Below are the code and all the weights of a small trained network. Each question names an input and a target symbol and asks about switching units off, where a switched-off unit gives its printed mean instead of its output.

import numpy as np


def w(rows, s, z=0):
    codes = np.array(rows[::2]) - 128.0
    scale = np.full(codes.shape[1], s)
    scale[-1] = z or s
    return codes * scale


def softmax(a):
    e = np.exp(a - a.max(-1, keepdims=True))
    return e / e.sum(-1, keepdims=True)


def log_softmax(a):
    a = a - a.max(-1, keepdims=True)
    return a - np.log(np.exp(a).sum(-1, keepdims=True))


def net(x, mask):
    ids = ['ΓΘΞΠαβδεζημστψ'.index(c) for c in x.split()]
    T = len(ids)
    res = E[ids] + P[:T]
    u = 0
    for l in range(3):
        r = res
        for j in range(2):
            rows = slice(3 * j, 3 * j + 3)
            q, k, v = (r @ M[l][rows].T for M in (Q, K, V))
            z = softmax(np.where(np.tri(T) > 0, q @ k.T / 3**0.5, -1e9)) @ v
            o = O[l][rows]
            res = res + np.where(mask[u + j], z, o[:, -1]) @ o[:, :-1]
        u += 2
    return log_softmax(res[-1] @ U[:, :-1].T + U[:, -1])


Q, K, V, O = {}, {}, {}, {}
E = w([
[116,169,119,128,99,52,139,132,200],'Γ',
[140,119,107,137,146,204,113,144,15],'Θ',
[150,88,117,143,158,72,147,110,138],'Ξ',
[164,128,43,108,124,106,109,118,223],'Π',
[65,123,72,156,48,86,149,3,116],'α',
[124,134,96,91,109,105,162,131,134],'β',
[88,175,114,125,59,182,89,205,131],'δ',
[75,109,139,176,77,117,126,205,168],'ε',
[104,115,158,137,150,100,135,119,59],'ζ',
[188,153,137,101,153,49,172,85,116],'η',
[170,99,126,206,170,132,56,131,111],'μ',
[117,76,79,145,145,169,89,146,114],'σ',
[177,104,93,113,198,123,110,72,82],'τ',
[200,191,68,107,133,157,104,139,136],'ψ',
],0.021)
P = w([
[122,125,135,123,72,124,123,120,126],'0',
[122,174,120,184,124,198,174,122,128],'1',
[101,213,64,175,189,142,173,163,109],'2',
[113,169,59,124,154,62,123,173,94],'3',
[130,85,133,91,29,65,80,127,102],'4',
[131,83,192,140,33,189,124,80,130],'5',
[121,161,162,198,127,250,186,85,139],'6',
[116,199,108,201,190,162,156,141,87],'7',
[81,142,100,138,150,37,86,183,106],'8',
[74,64,171,119,47,46,61,138,139],'9',
],0.015)
Q[0] = w([
[79,133,48,92,114,10,41,161,66],'L0H0',
[165,189,68,160,99,100,140,102,47],'L0H0',
[116,199,70,182,180,108,165,159,105],'L0H0',
[147,149,159,65,171,134,154,192,130],'L0H1',
[55,80,37,195,102,104,164,72,103],'L0H1',
[89,143,105,134,141,113,66,83,121],'L0H1',
],0.012)
K[0] = w([
[146,117,167,143,66,184,146,44,158],'L0H0',
[86,147,59,192,73,112,137,48,99],'L0H0',
[135,85,106,81,35,70,20,69,82],'L0H0',
[179,107,170,89,142,124,128,182,141],'L0H1',
[65,117,86,190,19,109,126,3,78],'L0H1',
[156,146,106,167,116,129,136,112,133],'L0H1',
],0.012)
V[0] = w([
[181,253,184,143,85,115,25,123,124],'L0H0',
[88,93,138,108,139,111,110,144,138],'L0H0',
[110,168,124,174,122,105,106,110,123],'L0H0',
[94,132,119,114,134,117,105,131,120],'L0H1',
[91,192,112,137,146,111,85,65,130],'L0H1',
[145,139,148,106,147,143,135,153,133],'L0H1',
],0.012)
O[0] = w([
[38,18,152,54,249,150,191,166,130,56],'L0H0',
[90,122,54,185,88,130,132,104,123,58],'L0H0',
[162,41,175,130,117,162,162,140,142,183],'L0H0',
[105,115,123,126,118,158,149,42,129,128],'L0H1',
[56,2,53,123,109,104,197,109,116,216],'L0H1',
[143,140,230,90,172,115,72,117,156,2],'L0H1',
],0.0079,0.0038)
Q[1] = w([
[147,125,184,145,95,150,151,134,106],'L1H0',
[102,209,160,181,103,133,127,239,142],'L1H0',
[122,108,133,181,97,112,195,154,104],'L1H0',
[152,37,104,23,15,52,35,100,82],'L1H1',
[79,143,220,75,202,123,2,204,147],'L1H1',
[128,43,247,131,69,243,90,29,229],'L1H1',
],0.0084)
K[1] = w([
[121,117,143,153,111,157,138,127,117],'L1H0',
[67,137,111,161,113,126,137,111,125],'L1H0',
[130,150,162,140,129,109,210,97,108],'L1H0',
[115,148,149,183,133,208,200,61,166],'L1H1',
[204,174,246,92,172,174,80,171,176],'L1H1',
[115,192,90,161,198,113,145,170,118],'L1H1',
],0.012)
V[1] = w([
[185,132,148,116,146,89,122,117,174],'L1H0',
[145,162,178,148,134,162,167,162,110],'L1H0',
[68,154,103,155,143,131,129,150,139],'L1H0',
[160,149,105,66,61,168,220,179,89],'L1H1',
[197,117,2,74,160,211,112,109,168],'L1H1',
[52,198,137,84,95,135,165,133,71],'L1H1',
],0.0092)
O[1] = w([
[95,219,157,152,139,108,109,111,116,106],'L1H0',
[165,189,82,186,201,150,54,66,185,99],'L1H0',
[185,101,14,91,139,161,141,127,170,136],'L1H0',
[58,203,118,84,210,97,10,75,151,254],'L1H1',
[11,253,212,142,79,97,199,200,59,206],'L1H1',
[68,109,73,66,133,172,83,50,181,154],'L1H1',
],0.008,0.0066)
Q[2] = w([
[116,116,32,157,175,81,132,166,118],'L2H0',
[94,151,93,174,140,214,157,114,145],'L2H0',
[103,96,87,135,93,174,33,151,142],'L2H0',
[143,150,2,125,198,47,136,200,84],'L2H1',
[36,70,68,78,18,70,38,135,46],'L2H1',
[225,99,227,64,137,51,58,197,150],'L2H1',
],0.0096)
K[2] = w([
[125,118,190,56,48,137,89,132,129],'L2H0',
[152,115,78,83,140,50,89,201,83],'L2H0',
[190,170,189,53,153,196,122,214,182],'L2H0',
[117,75,234,64,22,136,74,87,129],'L2H1',
[44,116,113,189,73,205,205,2,142],'L2H1',
[196,196,250,137,201,225,157,116,229],'L2H1',
],0.0078)
V[2] = w([
[114,123,117,157,135,89,162,87,150],'L2H0',
[140,110,143,138,122,131,105,133,131],'L2H0',
[162,143,120,157,189,105,121,156,142],'L2H0',
[173,142,115,47,127,105,172,78,84],'L2H1',
[128,118,123,149,156,182,91,104,1],'L2H1',
[138,138,142,139,149,67,191,49,131],'L2H1',
],0.012)
O[2] = w([
[130,80,35,144,151,55,51,132,160,172],'L2H0',
[141,133,135,145,123,171,154,131,152,46],'L2H0',
[141,148,42,133,214,98,142,185,160,3],'L2H0',
[135,154,166,46,94,194,57,196,59,245],'L2H1',
[183,180,137,1,155,207,218,21,40,125],'L2H1',
[233,74,98,55,128,199,49,217,132,248],'L2H1',
],0.0089,0.0059)
U = w([
[151,155,194,63,91,140,174,206,83,113],'Γ',
[65,127,148,152,97,87,156,218,80,68],'Θ',
[101,101,135,105,116,113,145,138,119,103],'Ξ',
[253,131,76,183,50,71,128,165,83,119],'Π',
[90,179,138,63,178,131,141,93,131,22],'α',
[107,92,90,164,112,100,148,81,155,127],'β',
[134,54,54,63,117,143,145,65,126,148],'δ',
[101,164,89,176,47,103,175,97,56,44],'ε',
[141,116,208,25,209,139,95,201,176,90],'ζ',
[24,94,173,93,168,136,155,109,174,134],'η',
[51,137,193,61,213,117,165,204,150,146],'μ',
[48,207,135,100,135,109,4,93,137,178],'σ',
[124,72,150,107,158,111,227,171,129,253],'τ',
[64,30,152,107,141,129,149,186,166,190],'ψ',
],0.0048,0.0046)

Each question gives the input, a string of symbols that net reads in full, and the target symbol t.
The units are the heads (3 rows each of Q, K, V and O). Each row of codes is followed by its name. A weight is (code - 128) times the scale printed after its matrix; where a second scale follows, it is the last column's (O and U).
mask holds one flag per head, layer by layer. A switched-off head (its flag False) gives its mean, the last column of its rows in O, instead of its output. The means were averaged over made-up inputs and are rounded, as every weight is.
A unit's drop is (log p(t) with every unit on - log p(t) with that unit switched off) / (log p(t) with every unit on - log p(t) with every unit switched off).
The circuit of an input: a set's keep is (log p(t) with only the set's units on - log p(t) with every unit switched off) / (log p(t) with every unit on - log p(t) with every unit switched off). Starting from all 6 units, units are removed one at a time, each time the one whose removal leaves the highest keep (on an exact tie, the one counted first), for as long as the keep stays at least 0.8.
circuit, biggest first: the units of the circuit, biggest drop first
most important unit: the unit with the biggest drop
which heads matter: for each layer, one digit per head in row order, 1 if its drop is at least 0.15 and else 0, layers parted by /
input β Π ε δ τ, target Θ: most important unit => L1H1
input α Γ Π σ Ξ, target δ: which heads matter => 01 / 01 / 10
input α σ η, target σ: circuit, biggest first => L0H1; L1H1; L2H0
input β α δ δ δ Ξ Ξ μ β β, target Γ: circuit, biggest first => L2H0; L0H1; L2H1; L1H0
input ζ β ζ β η β, target δ: circuit, biggest first => L1H1; L2H1
input ε β β Γ ε Γ Ξ, target ψ: circuit, biggest first => L2H1; L0H0
input Π Γ β Γ τ τ Γ σ Ξ, target Γ: circuit, biggest first => L2H1; L1H1
input β Ξ Γ η δ, target Π: which heads matter => 10 / 01 / 00
input Ξ α Ξ τ β σ τ, target δ: circuit, biggest first => L0H1; L2H1; L1H1
input σ α ζ β β ζ, target δ: which heads matter => 01 / 00 / 00
input η β η Π η ε η η β Θ, target ζ: which heads matter => 10 / 00 / 01
input β σ σ Ξ β, target ε: circuit, biggest first => L2H1; L1H1
input ζ Π β σ β Ξ β, target ε: circuit, biggest first => L2H1; L0H0
input Ξ β Π, target Π: most important unit => L1H1
input β Ξ τ, target σ: which heads matter => 00 / 01 / 00
input β τ η σ Π β ζ ε α ζ, target δ: circuit, biggest first => L2H1; L1H1
input β τ β σ ε, target Γ: which heads matter => 00 / 01 / 01
input Ξ η ζ ψ β, target ζ: circuit, biggest first => L2H1; L0H0
input β Θ Ξ τ ε Θ δ β Θ τ, target η: which heads matter => 10 / 00 / 01
input Ξ β Π Ξ β β Γ α ζ σ, target δ: most important unit => L2H1
input Ξ Θ β β Ξ Π ζ Ξ, target Π: which heads matter => 00 / 01 / 00
input β τ β, target σ: circuit, biggest first => L1H1; L2H1
input τ Γ σ β β ζ β ε, target σ: circuit, biggest first => L1H1; L2H1
input τ β Ξ β ζ Θ β β σ, target α: which heads matter => 00 / 00 / 01
input α β β β Π, target δ: which heads matter => 01 / 01 / 00
input β σ ζ β β Π β σ β, target Θ: which heads matter => 00 / 01 / 01
